Here is a tiny trained network, its code and every weight. The questions are about switching its units off for an input and a class, where a switched-off unit gives its printed mean instead of its output.

import numpy as np


def w(rows, s, z=0):
    codes = np.array(rows[::2]) - 128.0
    scale = np.full(codes.shape[1], s)
    scale[-1] = z or s
    return codes * scale


def norm(h):
    return h / np.sqrt((h * h).mean(-1, keepdims=True) + 1e-5)


def f(y):
    return np.maximum(y, 0)


def log_softmax(a):
    a = a - a.max(-1, keepdims=True)
    return a - np.log(np.exp(a).sum(-1, keepdims=True))


def net(x, mask):
    res = np.array(x, float).reshape(1, 6) / 4 @ E
    u = 0
    for l in range(2):
        y = f(norm(res) @ A[l][:, :-1].T + A[l][:, -1])
        res = res + np.where(mask[u : u + 5], y, B[l][:, -1]) @ B[l][:, :-1]
        u += 5
    return log_softmax(norm(res)[-1] @ U[:, :-1].T + U[:, -1])


A, B = {}, {}
E = w([
[86,195,226,101,150,200,144,70,159,75,38,186],'x0',
[145,167,146,143,118,117,131,136,148,117,139,117],'x1',
[123,100,87,121,139,62,134,163,146,38,25,52],'x2',
[143,144,146,86,116,159,254,184,102,99,91,108],'x3',
[126,124,102,144,128,125,127,136,126,110,130,156],'x4',
[131,130,136,124,130,104,137,123,131,146,123,142],'x5',
],0.0069)
A[0] = w([
[115,98,205,74,185,151,40,160,213,77,114,199,101],'0.n1',
[83,154,171,142,134,183,207,195,100,185,168,151,5],'0.n2',
[217,104,105,143,143,152,220,193,2,151,206,107,89],'0.n3',
[167,123,115,111,132,112,202,229,88,120,101,75,34],'0.n4',
[162,100,137,124,72,71,52,123,132,98,111,61,55],'0.n5',
],0.0052,0.0021)
B[0] = w([
[56,223,125,101,81,66,162,50,190,92,120,86,205],'0.n1',
[81,72,174,172,52,87,156,183,98,39,199,130,193],'0.n2',
[74,141,169,3,95,85,150,109,252,111,197,138,253],'0.n3',
[162,182,16,210,100,172,145,8,58,219,112,98,221],'0.n4',
[89,27,147,163,151,67,120,135,52,121,142,158,180],'0.n5',
],0.0065,0.0057)
A[1] = w([
[161,146,210,133,133,192,209,123,32,78,72,164,32],'1.n1',
[92,208,227,121,84,238,85,81,152,179,116,239,42],'1.n2',
[180,151,142,121,182,158,41,186,175,255,204,125,2],'1.n3',
[148,38,118,217,107,98,55,172,116,160,211,154,231],'1.n4',
[134,121,146,62,73,142,56,93,205,188,208,179,57],'1.n5',
],0.0053,0.00074)
B[1] = w([
[154,68,176,169,184,202,127,224,99,95,118,220,191],'1.n1',
[154,48,13,165,165,97,70,176,82,189,221,70,254],'1.n2',
[56,188,114,162,208,255,199,194,223,27,23,138,175],'1.n3',
[175,101,211,63,167,115,150,180,114,132,13,124,217],'1.n4',
[217,227,159,162,120,207,102,59,116,127,50,185,248],'1.n5',
],0.0079,0.0064)
U = w([
[181,160,165,151,199,224,143,154,150,107,13,166,252],'0',
[163,164,178,20,23,153,144,86,216,189,230,165,159],'1',
[174,41,161,97,155,39,57,164,92,181,71,93,35],'2',
[168,121,9,114,69,106,186,86,112,201,126,50,73],'3',
[133,161,54,213,180,145,24,66,131,214,213,121,86],'4',
[80,65,183,174,125,188,142,217,74,110,237,170,119],'5',
[8,161,136,115,115,77,69,55,206,81,98,72,123],'6',
],0.011,0.002)

Each question gives the input, the list of numbers given to net, and the class t.
The units are the neurons (one row each of A and B). Each row of codes is followed by its name. A weight is (code - 128) times the scale printed after its matrix; where a second scale follows, it is the last column's (A, B and U).
mask holds one flag per neuron, layer by layer. A switched-off neuron (its flag False) gives its mean, the last column of its row in B, instead of its output. The means were averaged over made-up inputs and are rounded, as every weight is.
A unit's drop is (log p(t) with every unit on - log p(t) with that unit switched off) / (log p(t) with every unit on - log p(t) with every unit switched off).
The circuit of an input: a set's keep is (log p(t) with only the set's units on - log p(t) with every unit switched off) / (log p(t) with every unit on - log p(t) with every unit switched off). Starting from all 10 units, units are removed one at a time, each time the one whose removal leaves the highest keep (on an exact tie, the one counted first), for as long as the keep stays at least 0.8.
circuit, biggest first: the units of the circuit, biggest drop first
top k neurons: the k neurons with the biggest drops, biggest first
k most important neurons of layer l: the k neurons of layer l with the biggest drops, biggest first
drop of u: that unit's drop, to one decimal
input [-6,-1,-2,-8,-4,6], class 0: most important neuron of layer 1	(1.n3)
input [-2,5,1,5,6,-4], class 3: 2 most important neurons of layer 0	(0.n4; 0.n1)
input [8,3,1,-5,4,-8], class 6: top 4 neurons	(0.n1; 0.n4; 1.n5; 1.n1)
input [-2,8,7,-3,7,-6], class 2: circuit, biggest first	(0.n5; 1.n4)
input [8,7,1,-6,0,-4], class 6: top 4 neurons	(0.n1; 0.n4; 1.n1; 1.n5)
input [3,-8,1,-2,-3,-7], class 6: 2 most important neurons of layer 0	(0.n1; 0.n4)
input [-5,0,0,1,7,4], class 1: top 2 neurons	(0.n3; 1.n2)
input [0,-1,3,-7,8,-1], class 2: 3 most important neurons of layer 1	(1.n4; 1.n3; 1.n5)
input [-4,-3,-8,0,6,-4], class 0: top 4 neurons	(1.n3; 1.n5; 0.n1; 1.n4)
input [-5,5,-5,1,1,3], class 1: top 3 neurons	(0.n3; 0.n2; 1.n1)
input [0,1,8,4,7,-2], class 3: top 2 neurons	(0.n4; 1.n5)
input [-7,-8,-3,-8,3,-4], class 0: top 2 neurons	(1.n3; 1.n4)
input [6,2,-5,1,-8,-4], class 5: top 2 neurons	(1.n1; 0.n2)
input [4,0,2,-4,6,-3], class 6: circuit, biggest first	(0.n1)
input [-8,-3,5,-2,-3,-6], class 2: top 2 neurons	(1.n4; 0.n5)
input [0,3,-4,2,3,-1], class 1: top 2 neurons	(0.n3; 1.n1)
input [7,-3,8,-3,2,-3], class 6: top 2 neurons	(0.n1; 1.n5)
input [6,-6,0,-8,5,5], class 4: top 2 neurons	(1.n2; 0.n3)
input [-7,-2,2,-2,-2,7], class 2: top 2 neurons	(0.n5; 1.n4)
input [-8,7,-8,-7,-2,-4], class 0: most important neuron of layer 1	(1.n3)
input [-2,-8,-8,-1,4,8], class 0: drop of 1.n1	0.0
input [-7,-5,-5,1,3,2], class 1: drop of 1.n1	0.2
input [5,-4,-2,-5,0,-1], class 4: drop of 1.n2	0.7
input [-4,-3,1,-4,-2,-6], class 2: 2 most important neurons of layer 0	(0.n5; 0.n3)
